What each symbol does to the objects:
s48 @ s733
s48 ^ s563
s48 % s516
s48 & s32
s324 @ s772
s324 ^ s729
s324 % s26
s324 & s414
s153 @ s28
s153 ^ s495
s153 % s488
s153 & s232
s756 @ s368
s756 % s434
s756 & s443
s850 @ s32
s850 ^ s516
s850 % s84
s850 & s438
s845 @ s137
s845 ^ s299
s845 % s411
s845 & s385
s170 @ s509
s170 ^ s925
s170 % s913
s170 & s97
s510 @ s153
s510 ^ s918
s510 % s917
s510 & s846
s792 @ s164
s792 ^ s438
s792 % s857
s792 & s877
s434 @ s432
s434 % s389
s434 & s756
s97 @ s626
s97 ^ s479
s97 % s170
s97 & s729
s179 @ s516
s179 ^ s733
s179 % s32
s179 & s84
s645 @ s72
s645 ^ s575
s645 % s513
s645 & s806
s84 @ s48
s84 ^ s108
s84 % s179
s84 & s850
s378 @ s608
s378 ^ s4
s378 % s774
s378 & s835
s4 @ s26
s4 ^ s772
s4 % s414
s4 & s491
s516 @ s884
s516 ^ s876
s516 % s108
s516 & s48
s495 @ s341
s495 ^ s645
s495 % s490
s495 & s501
s918 @ s495
s918 ^ s9
s918 % s28
s918 & s488
s243 @ s47
s243 ^ s443
s243 % s96
s243 & s925
s629 @ s890
s629 ^ s846
s629 % s712
s629 & s870
s490 @ s806
s490 ^ s513
s490 % s9
s490 & s495
s299 @ s870
s299 ^ s712
s299 % s83
s299 & s208
s890 @ s510
s890 ^ s232
s890 % s565
s890 & s747
s751 @ s299
s751 ^ s356
s751 % s137
s751 & s411
s23 @ s170
s23 ^ s626
s23 % s729
s23 & s772
s712 @ s565
s712 ^ s510
s712 % s747
s712 & s629
s100 @ s443
s100 ^ s434
s100 % s47
s100 & s96
s491 @ s324
s491 ^ s225
s491 % s4
s491 & s608
s626 @ s925
s626 ^ s96
s626 % s509
s626 & s913
s846 @ s232
s846 ^ s488
s846 % s510
s846 & s565
s232 @ s918
s232 ^ s501
s232 % s153
s232 & s917
s966 @ s878
s966 ^ s385
s966 % s372
s966 & s876
s208 @ s356
s208 ^ s629
s208 % s299
s208 & s137
s511 @ s774
s511 ^ s608
s511 % s835
s511 & s723
s772 @ s97
s772 ^ s913
s772 % s23
s772 & s225
s765 @ s185
s765 ^ s110
s765 % s65
s765 & s785
s24 @ s385
s24 ^ s411
s24 % s878
s24 & s372
s432 & s368
s806 @ s94
s806 ^ s676
s806 % s645
s806 & s341
s415 @ s4
s415 ^ s324
s415 % s608
s415 & s774
s414 @ s225
s414 ^ s23
s414 % s324
s414 & s4
s94 @ s575
s94 ^ s511
s94 % s72
s94 & s513
s356 @ s712
s356 ^ s890
s356 % s870
s356 & s83
s513 @ s676
s513 ^ s723
s513 % s94
s513 & s645
s185 @ s877
s185 ^ s857
s185 % s559
s185 & s624
s877 @ s102
s877 ^ s154
s877 % s792
s877 & s110
s608 @ s414
s608 ^ s26
s608 % s491
s608 & s415
s9 @ s645
s9 ^ s94
s9 % s341
s9 & s490
s925 @ s100
s925 ^ s944
s925 % s243
s925 & s479
s857 @ s154
s857 ^ s850
s857 % s102
s857 & s792
s96 @ s944
s96 ^ s756
s96 % s100
s96 & s243
s438 @ s179
s438 ^ s48
s438 % s850
s438 & s154
s884 @ s966
s884 ^ s24
s884 % s563
s884 & s733
s28 @ s490
s28 ^ s341
s28 % s501
s28 & s918
s563 @ s372
s563 ^ s878
s563 % s876
s563 & s884
s385 @ s751
s385 ^ s208
s385 % s845
s385 & s62
s747 @ s846
s747 ^ s917
s747 % s890
s747 & s712
s26 @ s23
s26 ^ s97
s26 % s225
s26 & s324
s47 @ s756
s47 ^ s389
s47 % s944
s47 & s100
s723 @ s378
s723 ^ s415
s723 % s511
s723 & s575
s368 % s432
s368 & s389
s443 @ s389
s443 ^ s432
s443 % s756
s443 & s944
s65 @ s559
s65 ^ s877
s65 % s624
s65 & s765
s32 @ s108
s32 ^ s884
s32 % s48
s32 & s179
s102 @ s438
s102 ^ s84
s102 % s164
s102 & s857
s658 @ s65
s658 ^ s185
s658 % s785
s137 @ s83
s137 ^ s870
s137 % s208
s137 & s751
s509 @ s243
s509 ^ s100
s509 % s479
s509 & s626
s389 % s368
s389 & s434
s488 @ s501
s488 ^ s490
s488 % s918
s488 & s153
s878 @ s845
s878 ^ s751
s878 % s62
s878 & s24
s913 @ s479
s913 ^ s243
s913 % s626
s913 & s170
s164 @ s850
s164 ^ s179
s164 % s154
s164 & s102
s154 @ s84
s154 ^ s32
s154 % s438
s154 & s164
s62 @ s411
s62 ^ s137
s62 % s385
s62 & s878
s225 @ s729
s225 ^ s170
s225 % s772
s225 & s26
s733 @ s876
s733 ^ s372
s733 % s884
s733 & s108
s785 @ s624
s785 ^ s559
s785 % s765
s785 & s658
s876 @ s24
s876 ^ s62
s876 % s966
s876 & s563
s110 @ s857
s110 ^ s164
s110 % s877
s110 & s559
s372 @ s62
s372 ^ s845
s372 % s24
s372 & s966
s676 @ s511
s676 ^ s378
s676 % s575
s676 & s72
s72 @ s723
s72 ^ s835
s72 % s676
s72 & s94
s917 @ s488
s917 ^ s28
s917 % s232
s917 & s510
s870 @ s747
s870 ^ s565
s870 % s629
s870 & s356
s108 @ s563
s108 ^ s966
s108 % s733
s108 & s516
s341 @ s513
s341 ^ s72
s341 % s806
s341 & s9
s565 @ s917
s565 ^ s153
s565 % s846
s565 & s890
s411 @ s208
s411 ^ s83
s411 % s751
s411 & s845
s774 @ s491
s774 ^ s414
s774 % s415
s774 & s378
s835 @ s415
s835 ^ s491
s835 % s378
s835 & s511
s624 @ s110
s624 ^ s792
s624 % s185
s624 & s65
s575 @ s835
s575 ^ s774
s575 % s723
s575 & s676
s944 @ s434
s944 ^ s368
s944 % s443
s944 & s47
s501 @ s9
s501 ^ s806
s501 % s495
s501 & s28
s559 @ s792
s559 ^ s102
s559 % s110
s559 & s185
s729 @ s913
s729 ^ s509
s729 % s97
s729 & s23
s479 @ s96
s479 ^ s47
s479 % s925
s479 & s509
s83 @ s629
s83 ^ s747
s83 % s356
s83 & s299

The rows follow the links: the fewer symbols apart two objects are, the more alike their rows tend to be.

Here are some objects, each with a row of numbers. One shown again gets a slightly different row.
s925 ->  -42    10   -17   -29   -16    25    10    13    14    -3   -13   -43    44   -48   -49    39  -101   -10   -12    14    29    19   -32    11    -1    15    88   -40   -85    -8   -40    29   -20    55   -26    -7   -16    -1    17    -7   -16   -23   -25    40    14   -24
s624 -> -53  -15  -41  -50  -21    0  -19    9   13  -21  -21   32  -47   -3   13  -26   64    7  -27  -33  -37   -9  -20   10  -10    6  -57    6   50   10  -10  -40   45  -43   86  -13   10   -3  -41  -22   75    2    8  -46  -69    9
s913 ->  -33    13    -8   -10   -20    19    16     0    22     6   -13   -35    33   -37   -33    23   -96    -8    -2    23    34    -1   -23    15    -2    27    81   -37  -102    12   -50    25   -28    77   -30    -1    -1    -4    30    14   -21   -24   -14    43     4   -38
s102 -> -21  -19  -24  -40    1   -4  -24   14  -14  -19   -1   28  -35    4   12  -12   78    7  -22  -39  -41   12   -5   -7   -7  -18  -65   21   93  -19   29  -33   42  -80   66  -11   -4    3  -37  -35   54   15    4  -48  -36   35
s411 ->  39    9   20   56   -6  -20   10  -36   25   24   -3   44  -45   51   61  -70   60   13   27   17    1  -66   22    9   -7   26  -59   21  -14   74  -26  -33   -4   35   11   22   49  -10    6   52    4   -1   35  -10  -40  -32
s372 ->  67    2   34   63   18  -32    3  -30   -4   20   16   44  -39   62   60  -55   91   11   29    4  -10  -40   42   -8    3   -4  -77   40   46   34   24  -25    0  -17   -2   21   30   -3   -1   34  -11   17   34  -23   -3    4
s62 ->  64    6   30   66   12  -27    6  -36    8   23    6   43  -43   59   63  -65   80   12   31   14   -3  -55   37   -4   -2   10  -73   32   16   56    4  -26   -5   10   -1   22   43   -6    2   45   -7   10   35  -19  -19  -16
s917 -> -93  -10  -54  -88  -31   27  -13   31   16  -29  -29  -17    4  -56  -42   26  -40   -6  -42  -25  -15   30  -52   13   -9    8   33  -34  -12  -23  -31   -8   27   -7   55  -24  -19    1  -24  -38   58  -14  -23   -9  -43    2
s24 ->  67    3   34   65   16  -26    4  -32   -1   20   13   44  -42   62   64  -54   89   14   28   12   -7  -49   41   -7    2   -2  -74   38   40   41   16  -23   -1  -10   -3   19   34   -3    0   36   -9   11   37  -20  -10   -2
s751 ->  27   10   12   50  -10  -15   11  -35   30   21   -9   42  -46   44   57  -70   54   12   23   17    2  -66   15   13  -10   32  -51   14  -26   76  -37  -33   -4   45   14   19   50   -9    4   54   10   -6   33  -10  -48  -37
s516 ->  49  -11   18   27   26  -24  -14   -8  -27    0   17   35  -33   44   39  -24   96    6   11  -16  -26   -8   35  -16    5  -27  -83   44   96   -8   50  -21   19  -66   17    6    9    4  -21   -8    7   25   21  -39    5   34
s513 ->  67   -5   38   31   41  -13    0    9  -46    4   35  -20   34   15  -10   40    4   -9   17    2    3   38   34  -29   17  -45    1   23   56  -55   71   33  -16  -52  -58    4  -32   13   15  -19  -55   21   -7   10   85   43
s26 ->  25   19   24   49   -5    4   24  -23   19   25    0  -17   23    6    0   -5  -62   -5   26   40   42  -25    5    7    0   24   53  -17  -96   37  -35   22  -40   87  -59   14   17   -4   39   46  -50  -18    4   45   22  -43
s108 ->  54   -9   22   32   27  -27   -9  -11  -23    3   18   36  -35   49   41  -28   98    7   14  -10  -25  -11   35  -16    4  -24  -83   43   90   -3   52  -21   16  -67   12    8    7    1  -15   -1    2   22   22  -36    7   30
s575 ->  91    6   55   69   41  -19   11  -12  -35   22   36  -12   26   33   10   16    1   -4   33   23   18    9   44  -23   17  -28   -2   23   21  -24   52   30  -31   -9  -78   15  -15    8   27   12  -75   17    4   18   82   18
s608 ->  70   20   48   74   19  -15   24  -26    2   31   20  -10   22   30   16   -6  -29   -3   39   43   36  -22   32   -6    6    4   24    6  -55   25   -3   27  -43   60  -79   20   12    0   40   46  -70   -1   10   36   48  -23
s65 -> -55  -13  -38  -47  -24    2  -19    7   15  -19  -23   35  -50   -1   18  -32   66    9  -26  -33  -38  -15  -20   11  -14    6  -58    5   44   15  -13  -44   44  -37   87  -12   17   -7  -42  -15   75   -1   10  -44  -74    7
s179 ->  30  -13    5    3   20  -19  -18    1  -27   -9   12   34  -31   32   27  -17   93    5    0  -26  -35    4   22  -13    4  -29  -80   38  103  -20   54  -25   26  -80   32   -2   -1    4  -27  -21   20   26   12  -44   -1   40
s918 -> -67  -16  -39  -80   -6   21  -19   41  -17  -32   -8  -28   24  -54  -52   54  -36   -6  -39  -33  -18   54  -33   -3   -1  -19   33  -18   32  -61   14   10   24  -50   32  -27  -40    6  -21  -60   33   -1  -31   -9    3   33
s414 ->  44   23   32   61    6   -5   27  -24   16   29    8  -13   22   14   10   -7  -50   -3   34   42   42  -26   18    3    5   19   40   -5  -81   33  -25   24  -44   80  -69   19   16   -4   40   48  -60  -13    6   43   32  -35
s756 ->  -26     3    -6   -27     0    23     6    22    -8    -7     2   -53    55   -49   -58    61  -103   -14   -11     8    23    44   -21     0     2    -7    85   -30   -46   -42    -3    42   -19    20   -42   -10   -35     5    16   -23   -30   -11   -31    35    48     0
s356 -> -43    9  -23   -6  -37    5    7  -18   49    6  -31   26  -35    2   26  -53    9    8   -3    7    2  -53  -22   28  -18   48  -10  -17  -65   71  -73  -34    4   62   45    4   43   -9   -5   35   42  -20   14   -3  -78  -50
s774 ->  82   16   50   81   23  -14   23  -26  -10   30   25   -8   24   34   19   -4  -21   -2   43   39   34  -18   40  -10   12   -2   14   14  -33   14   14   27  -41   40  -80   23    7    0   38   40  -75    4   11   33   61  -13
s299 -> -13   11   -9   20  -27   -4    7  -28   42   11  -24   33  -42   17   39  -64   29   11    7   15    4  -62   -3   23  -13   44  -28   -4  -55   80  -61  -35    3   62   31   12   51  -11   -1   46   29  -15   24   -4  -67  -49
s850 ->  11  -17   -3  -13   16  -14  -22    7  -22  -13    9   32  -32   24   20  -13   90    7  -10  -31  -38   10   14  -14    1  -27  -75   32  105  -21   47  -26   36  -83   46   -5   -4    0  -33  -27   32   22   12  -46  -13   41
s878 ->  67    4   33   68   13  -28    5  -32    2   22   10   42  -44   62   64  -59   84   12   30    8   -7  -51   39   -6   -1    4  -72   35   26   46   11  -26   -1   -1   -1   22   37   -6    1   41   -7   11   35  -17  -14   -8

Each walk starts at a row. The symbols on each line, taken left to right, move it on to the next object.
Each answer is a row, close to the row of the object it stands for.
start  54   19   38   68   10   -7   25  -27    9   29   13  -13   25   18   13  -11  -44   -2   35   44   41  -27   21   -1    3   14   35   -1  -73   30  -18   25  -46   71  -70   20   14   -5   42   49  -63  -10    7   40   37  -32
% @ ^  -24    13    -6    -3   -17    19    19    -2    26    10   -13   -34    34   -33   -28    15   -93    -9     2    27    35    -6   -23    14    -4    25    79   -36  -101    17   -50    24   -29    80   -34     2    -1    -3    29    20   -22   -22   -12    42     5   -42
^ @ ^ & &  -33     5    -8   -31    -3    24     6    22    -5    -8    -1   -54    53   -50   -59    59  -102   -15   -12     6    24    43   -25     1     2    -2    86   -33   -51   -38    -7    41   -20    25   -37   -13   -35     5    18   -23   -24   -12   -32    36    38    -3
start -84  -13  -48  -87  -21   27  -16   38   -1  -30  -19  -22   16  -59  -50   43  -40   -8  -42  -31  -16   44  -45    6   -6   -4   35  -28   10  -44  -10    3   25  -32   48  -27  -31    3  -24  -52   47   -7  -29   -9  -21   14
^ % @ ^  86    3   52   63   43  -19   10   -9  -37   16   39  -14   28   30    7   21    1   -7   32   18   16   17   44  -23   17  -31   -1   26   32  -31   56   33  -27  -22  -72   15  -18    8   24    5  -73   19    2   17   82   26
% ^ @ @  35   20   28   55   -2   -1   25  -24   17   27    4  -17   24   10    6   -8  -57   -1   29   42   43  -26   10    6    3   22   47  -14  -89   35  -34   25  -42   84  -65   16   15   -3   41   46  -56  -14    5   43   26  -41
start  55    8   26   65    6  -26    7  -36   15   23    5   44  -44   60   63  -67   73   11   32   14   -4  -59   34   -2   -2   15  -66   27    3   60   -7  -29   -5   19    2   24   42   -5    3   49   -4    7   34  -14  -25  -21
@ @ ^ @ @ @ -76  -12  -43  -86  -14   26  -19   38   -8  -33  -14  -26   21  -57  -51   49  -38   -6  -42  -32  -17   51  -42    0   -3  -12   33  -25   21  -52    2    6   26  -40   39  -28  -37    6  -27  -58   41   -4  -29   -9  -12   22
^ @ & @ ^  91    8   55   73   39  -21   14  -17  -27   24   34  -13   25   35   13   12    0   -5   37   27   21    3   46  -20   15  -25    1   24   10  -15   46   31  -33    1  -80   19   -7    4   34   19  -75   13    6   24   76   11
start   4  -17   -8  -18   12  -10  -23    9  -22  -15    8   28  -34   18   19  -11   87    7  -14  -32  -41    8    8  -14    3  -26  -69   30  101  -24   45  -27   35  -82   49   -7   -3    3  -38  -31   40   19   10  -47  -18   39
& % & % & & -14  -18  -19  -35    4   -6  -25   14  -16  -20    0   27  -35   11   13  -10   80    8  -17  -36  -43   12    1  -10   -3  -23  -65   25   95  -20   37  -31   40  -83   62  -10   -3    2  -40  -34   49   18    6  -48  -28   38
@ @ & & % ^  59   -8   24   42   25  -28   -6  -15  -18    8   22   39  -35   53   48  -31   95    6   16   -7  -25  -16   40  -15    4  -19  -82   44   85    2   49  -21   12  -55    6   12   11    2  -14    5   -1   23   21  -34    6   27
start   19    19    16    35    -8     6    25   -20    22    22    -3   -24    24     0    -3    -1   -71    -3    21    40    40   -23     0    11     0    27    58   -22  -101    34   -45    23   -41    89   -56    13    12    -4    36    42   -47   -18    -1    44    18   -43
& @ &    8    17    16    28   -11    10    22   -15    23    21    -6   -23    25   -13    -7     2   -76    -5    17    36    39   -19    -5    12     0    28    65   -25  -103    31   -44    22   -37    89   -51    10    11    -5    38    38   -39   -21    -3    47    14   -45
% ^ @ % & %  -45     8   -15   -33   -17    24    10    16    12    -2   -12   -44    43   -48   -50    43  -104   -12   -13    13    26    24   -30    11    -2    13    89   -41   -82   -16   -36    30   -19    52   -26    -6   -20     0    19    -6   -16   -21   -27    41    17   -20
start -29    8  -18    7  -34   -1    6  -26   47   10  -27   28  -42   13   31  -58   16   12    5   11    4  -59  -13   27  -17   47  -17  -11  -61   74  -65  -34    3   65   37    7   47  -12   -1   42   37  -20   21   -5  -75  -48
^ & @ @ % -89  -11  -52  -84  -28   29  -17   36    9  -32  -26  -19    7  -59  -48   34  -40   -5  -42  -28  -16   37  -50   13   -8    0   35  -29   -3  -32  -21   -1   28  -19   54  -26  -24    1  -23  -48   52  -11  -27  -10  -33   10
^ & @  -6  -13   -3  -36   22    6  -15   31  -43  -23   18  -28   37  -27  -42   63  -17  -10  -17  -23  -13   65   -4  -24   12  -45   20    5   68  -83   59   25    8  -75   -9  -18  -50   10   -9  -57   -9   14  -26   -6   50   53
start -66    4  -39  -33  -43   16    2   -4   44   -2  -34   13  -30  -19    5  -36  -11    7  -17   -1   -1  -38  -36   30  -19   44    6  -27  -64   56  -71  -30   15   56   55   -3   29  -10  -12   20   53  -22    6   -2  -81  -45
% @ ^ ^ -21  -14  -14  -50   15   10  -17   36  -39  -24   11  -29   34  -35  -47   63  -22   -9  -23  -27  -17   67  -14  -15    7  -40   23   -3   62  -79   50   21   17  -70    2  -22  -50   11  -14  -60    1   12  -28   -7   42   49
% @ % @  82    1   49   55   43  -17    7   -5  -41   14   36  -14   34   24    1   28    4   -7   25   14   11   25   39  -27   16  -35   -1   24   40  -40   63   31  -26  -30  -73   13  -23    6   20   -3  -68   17   -1   16   86   30
